Below are the code and all the weights of a small trained network. Each question names an input and a class and asks about switching units off, where a switched-off unit gives its printed mean instead of its output.

import numpy as np


def w(rows, s, z=0):
    codes = np.array(rows[::2]) - 128.0
    scale = np.full(codes.shape[1], s)
    scale[-1] = z or s
    return codes * scale


def f(y):
    return np.maximum(y, 0)


def log_softmax(a):
    a = a - a.max(-1, keepdims=True)
    return a - np.log(np.exp(a).sum(-1, keepdims=True))


def net(x, mask):
    res = np.array(x, float).reshape(1, 3) / 4 @ E
    y = f(res @ A[0][:, :-1].T + A[0][:, -1])
    res = res + np.where(mask, y, B[0][:, -1]) @ B[0][:, :-1]
    return log_softmax(res[-1] @ U[:, :-1].T + U[:, -1])


A, B = {}, {}
E = w([
[93,149,212,97,150,188,46,1],'x0',
[227,140,167,230,248,79,152,69],'x1',
[100,7,195,91,129,53,78,170],'x2',
],0.0094)
A[0] = w([
[163,99,61,173,126,65,208,246,148],'n1',
[56,189,136,104,80,213,101,76,88],'n2',
[103,78,205,143,167,71,94,135,136],'n3',
[167,162,179,151,222,120,103,43,178],'n4',
[104,62,158,75,110,137,78,137,78],'n5',
[99,56,202,130,161,87,64,115,101],'n6',
[86,66,90,93,83,123,138,215,131],'n7',
[103,97,153,109,123,111,133,123,2],'n8',
[170,188,141,188,222,140,121,28,92],'n9',
[211,213,96,200,188,146,174,79,185],'n10',
[134,141,122,146,114,171,135,101,24],'n11',
[111,141,189,83,160,205,70,62,89],'n12',
[179,148,101,221,255,100,179,143,92],'n13',
],0.0098,0.0073)
B[0] = w([
[185,161,40,126,44,124,166,241,247],'n1',
[124,246,51,124,59,189,156,200,208],'n2',
[180,29,163,202,185,54,102,99,190],'n3',
[160,11,191,99,152,2,196,93,227],'n4',
[141,65,194,161,192,91,108,39,174],'n5',
[193,12,207,224,178,53,104,72,190],'n6',
[96,119,134,68,77,39,182,134,222],'n7',
[156,109,166,60,118,110,184,42,133],'n8',
[97,3,207,69,201,39,186,41,218],'n9',
[168,182,187,216,205,185,67,22,232],'n10',
[185,174,135,121,184,148,96,79,137],'n11',
[177,142,78,56,29,102,197,185,201],'n12',
[226,49,141,244,174,97,77,151,214],'n13',
],0.0083,0.015)
U = w([
[94,67,231,143,223,111,71,6,253],'0',
[175,233,57,189,107,234,91,183,5],'1',
[169,66,114,127,106,56,158,210,56],'2',
[42,192,44,1,6,157,182,233,197],'3',
],0.01,0.003)

Each question gives the input, the list of numbers given to net, and the class t.
The units are the neurons (one row each of A and B). Each row of codes is followed by its name. A weight is (code - 128) times the scale printed after its matrix; where a second scale follows, it is the last column's (A, B and U).
mask holds one flag per neuron, in row order. A switched-off neuron (its flag False) gives its mean, the last column of its row in B, instead of its output. The means were averaged over made-up inputs and are rounded, as every weight is.
A unit's drop is (log p(t) with every unit on - log p(t) with that unit switched off) / (log p(t) with every unit on - log p(t) with every unit switched off).
The circuit of an input: a set's keep is (log p(t) with only the set's units on - log p(t) with every unit switched off) / (log p(t) with every unit on - log p(t) with every unit switched off). Starting from the 12 units with the biggest drops (on a tie, the unit counted first), units are removed one at a time, each time the one whose removal leaves the highest keep (on an exact tie, the one counted first), for as long as the keep stays at least 0.8.
circuit, biggest first: the units of the circuit, biggest drop first
top k neurons: the k neurons with the biggest drops, biggest first
drop when u is switched off: that unit's drop, to one decimal
input [-8,5,-5], class 1: circuit, biggest first -> n1, n10
input [-8,8,-7], class 0: circuit, biggest first -> n10
input [1,-1,2], class 0: top 2 neurons -> n1, n2
input [-7,4,-7], class 1: top 2 neurons -> n1, n10
input [8,-5,4], class 2: top 3 neurons -> n12, n2, n10
input [-1,0,-3], class 0: top 2 neurons -> n2, n1
input [4,-3,-8], class 1: top 3 neurons -> n10, n2, n7
input [1,-4,5], class 0: top 2 neurons -> n1, n5
input [0,-2,-3], class 1: drop when n7 is switched off -> 0.2
input [-4,5,-8], class 0: drop when n10 is switched off -> 0.2
input [-4,-5,-7], class 3: drop when n3 is switched off -> 0.0
input [0,-2,0], class 3: drop when n13 is switched off -> 0.1
